Below is a small trained network, with its code and all its weights. Each question gives an input and a class and asks what happens when units are switched off, that is, made to give their printed mean instead of their output.

import numpy as np


def w(rows, s, z=0):
    codes = np.array(rows[::2]) - 128.0
    scale = np.full(codes.shape[1], s)
    scale[-1] = z or s
    return codes * scale


def norm(h):
    return h / np.sqrt((h * h).mean(-1, keepdims=True) + 1e-5)


def f(y):
    return np.maximum(y, 0)


def log_softmax(a):
    a = a - a.max(-1, keepdims=True)
    return a - np.log(np.exp(a).sum(-1, keepdims=True))


def net(x, mask):
    res = np.array(x, float).reshape(1, 4) / 4 @ E
    u = 0
    for l in range(4):
        y = f(norm(res) @ A[l][:, :-1].T + A[l][:, -1])
        res = res + np.where(mask[u : u + 6], y, B[l][:, -1]) @ B[l][:, :-1]
        u += 6
    return log_softmax(norm(res)[-1] @ U[:, :-1].T + U[:, -1])


A, B = {}, {}
E = w([
[18,198,159,47,198,102],'x0',
[41,158,177,148,2,153],'x1',
[144,133,101,38,86,54],'x2',
[145,237,120,181,121,36],'x3',
],0.0075)
A[0] = w([
[96,24,186,116,109,158,2],'L0N0',
[204,133,116,201,79,121,103],'L0N1',
[73,107,157,170,167,162,77],'L0N2',
[147,170,182,177,165,241,56],'L0N3',
[146,152,224,255,222,193,54],'L0N4',
[139,33,122,171,222,117,107],'L0N5',
],0.0076,0.0032)
B[0] = w([
[169,47,201,175,193,165,192],'L0N0',
[112,225,139,164,175,193,231],'L0N1',
[141,166,114,59,72,166,182],'L0N2',
[99,96,101,1,58,60,195],'L0N3',
[156,190,53,11,33,23,239],'L0N4',
[138,37,121,150,221,105,252],'L0N5',
],0.0071,0.0042)
A[1] = w([
[99,100,167,132,1,81,98],'L1N0',
[210,82,45,231,66,141,118],'L1N1',
[56,129,52,151,153,184,2],'L1N2',
[45,173,70,80,190,122,154],'L1N3',
[189,114,133,63,152,102,152],'L1N4',
[189,90,77,58,18,70,143],'L1N5',
],0.0089,0.0025)
B[1] = w([
[72,49,35,226,184,171,231],'L1N0',
[72,253,157,85,222,225,234],'L1N1',
[228,162,98,224,107,71,132],'L1N2',
[169,178,170,143,153,227,235],'L1N3',
[97,93,19,146,59,174,234],'L1N4',
[146,128,58,31,73,204,255],'L1N5',
],0.0068,0.0056)
A[2] = w([
[46,119,87,104,148,9,1],'L2N0',
[36,94,169,232,74,158,35],'L2N1',
[206,15,171,136,158,191,163],'L2N2',
[107,168,192,70,150,106,27],'L2N3',
[143,231,99,254,104,29,140],'L2N4',
[129,197,68,125,80,50,98],'L2N5',
],0.0083,0.0016)
B[2] = w([
[71,137,57,132,88,215,142],'L2N0',
[93,82,71,182,158,25,200],'L2N1',
[134,177,216,170,80,110,255],'L2N2',
[95,154,145,224,175,231,152],'L2N3',
[194,115,255,66,116,89,217],'L2N4',
[206,32,108,29,103,119,205],'L2N5',
],0.0082,0.0051)
A[3] = w([
[67,16,215,156,158,208,218],'L3N0',
[163,137,187,148,168,16,116],'L3N1',
[131,22,217,64,71,98,165],'L3N2',
[208,53,61,131,254,42,160],'L3N3',
[128,101,45,176,80,62,184],'L3N4',
[2,168,143,99,220,49,3],'L3N5',
],0.0071,0.0032)
B[3] = w([
[182,180,132,102,147,60,254],'L3N0',
[140,29,128,116,98,96,155],'L3N1',
[189,78,136,76,96,73,201],'L3N2',
[11,114,138,203,85,101,215],'L3N3',
[73,132,124,220,149,161,171],'L3N4',
[124,174,117,147,168,179,147],'L3N5',
],0.012,0.0061)
U = w([
[162,210,169,151,197,226,249],'0',
[211,63,207,83,109,8,126],'1',
[111,100,47,87,83,148,7],'2',
[33,76,101,240,153,41,88],'3',
],0.013,0.002)

Each question gives the input, the list of numbers given to net, and the class t.
The units are the neurons (one row each of A and B). Each row of codes is followed by its name. A weight is (code - 128) times the scale printed after its matrix; where a second scale follows, it is the last column's (A, B and U).
mask holds one flag per neuron, layer by layer. A switched-off neuron (its flag False) gives its mean, the last column of its row in B, instead of its output. The means were averaged over made-up inputs and are rounded, as every weight is.
A unit's drop is (log p(t) with every unit on - log p(t) with that unit switched off) / (log p(t) with every unit on - log p(t) with every unit switched off).
The circuit of an input: a set's keep is (log p(t) with only the set's units on - log p(t) with every unit switched off) / (log p(t) with every unit on - log p(t) with every unit switched off). Starting from the 12 units with the biggest drops (on a tie, the unit counted first), units are removed one at a time, each time the one whose removal leaves the highest keep (on an exact tie, the one counted first), for as long as the keep stays at least 0.8.
circuit, biggest first: the units of the circuit, biggest drop first
unit that matters most: the unit with the biggest drop
k most important neurons: the k neurons with the biggest drops, biggest first
top k neurons in layer l: the k neurons of layer l with the biggest drops, biggest first
input [-2,7,5,0], class 3: unit that matters most	L1N0
input [4,7,1,8], class 1: 3 most important neurons	L2N4; L2N5; L1N1
input [-7,7,6,3], class 0: top 2 neurons in layer 1	L1N1; L1N5
input [-3,-5,-2,0], class 3: 2 most important neurons	L0N5; L3N3
input [-1,-7,-1,6], class 3: 3 most important neurons	L3N3; L0N5; L2N2
input [5,4,0,4], class 0: 3 most important neurons	L3N5; L3N3; L2N3
input [-4,-5,-5,1], class 2: circuit, biggest first	L0N4; L1N5
input [2,-8,8,2], class 2: circuit, biggest first	L1N4; L2N0
input [-4,7,3,-6], class 3: circuit, biggest first	L1N0; L2N1
input [1,2,-4,5], class 1: 4 most important neurons	L2N5; L1N1; L1N4; L2N4
input [-5,-6,-7,-1], class 2: 3 most important neurons	L0N4; L0N3; L1N1
input [4,5,1,-1], class 3: 2 most important neurons	L2N1; L1N0
input [8,7,7,4], class 0: circuit, biggest first	L2N3; L3N5
input [-2,8,7,1], class 3: 2 most important neurons	L1N0; L0N4
input [-3,-5,-5,6], class 1: 3 most important neurons	L2N4; L0N1; L1N0
input [6,-1,-4,-8], class 1: unit that matters most	L1N1
input [2,1,-7,-6], class 2: 3 most important neurons	L0N4; L0N3; L0N2
input [3,2,6,4], class 2: 3 most important neurons	L0N1; L1N5; L2N4
input [-8,-7,-1,5], class 0: 3 most important neurons	L1N1; L2N1; L1N0
input [-4,3,-3,-3], class 0: 2 most important neurons	L1N1; L0N0
input [1,-8,6,-1], class 3: 2 most important neurons	L3N3; L0N4
input [-8,0,4,-5], class 0: circuit, biggest first	L1N1
input [7,-4,8,5], class 2: top 2 neurons in layer 2	L2N5; L2N2
input [-3,3,-6,-6], class 1: top 2 neurons in layer 1	L1N4; L1N3
input [5,-2,-5,-6], class 1: top 3 neurons in layer 0	L0N0; L0N5; L0N1
input [4,-8,7,-6], class 3: top 2 neurons in layer 2	L2N4; L2N5
input [0,-6,-8,-6], class 2: circuit, biggest first	L0N4
input [-6,-5,-2,-4], class 0: top 2 neurons in layer 2	L2N2; L2N1
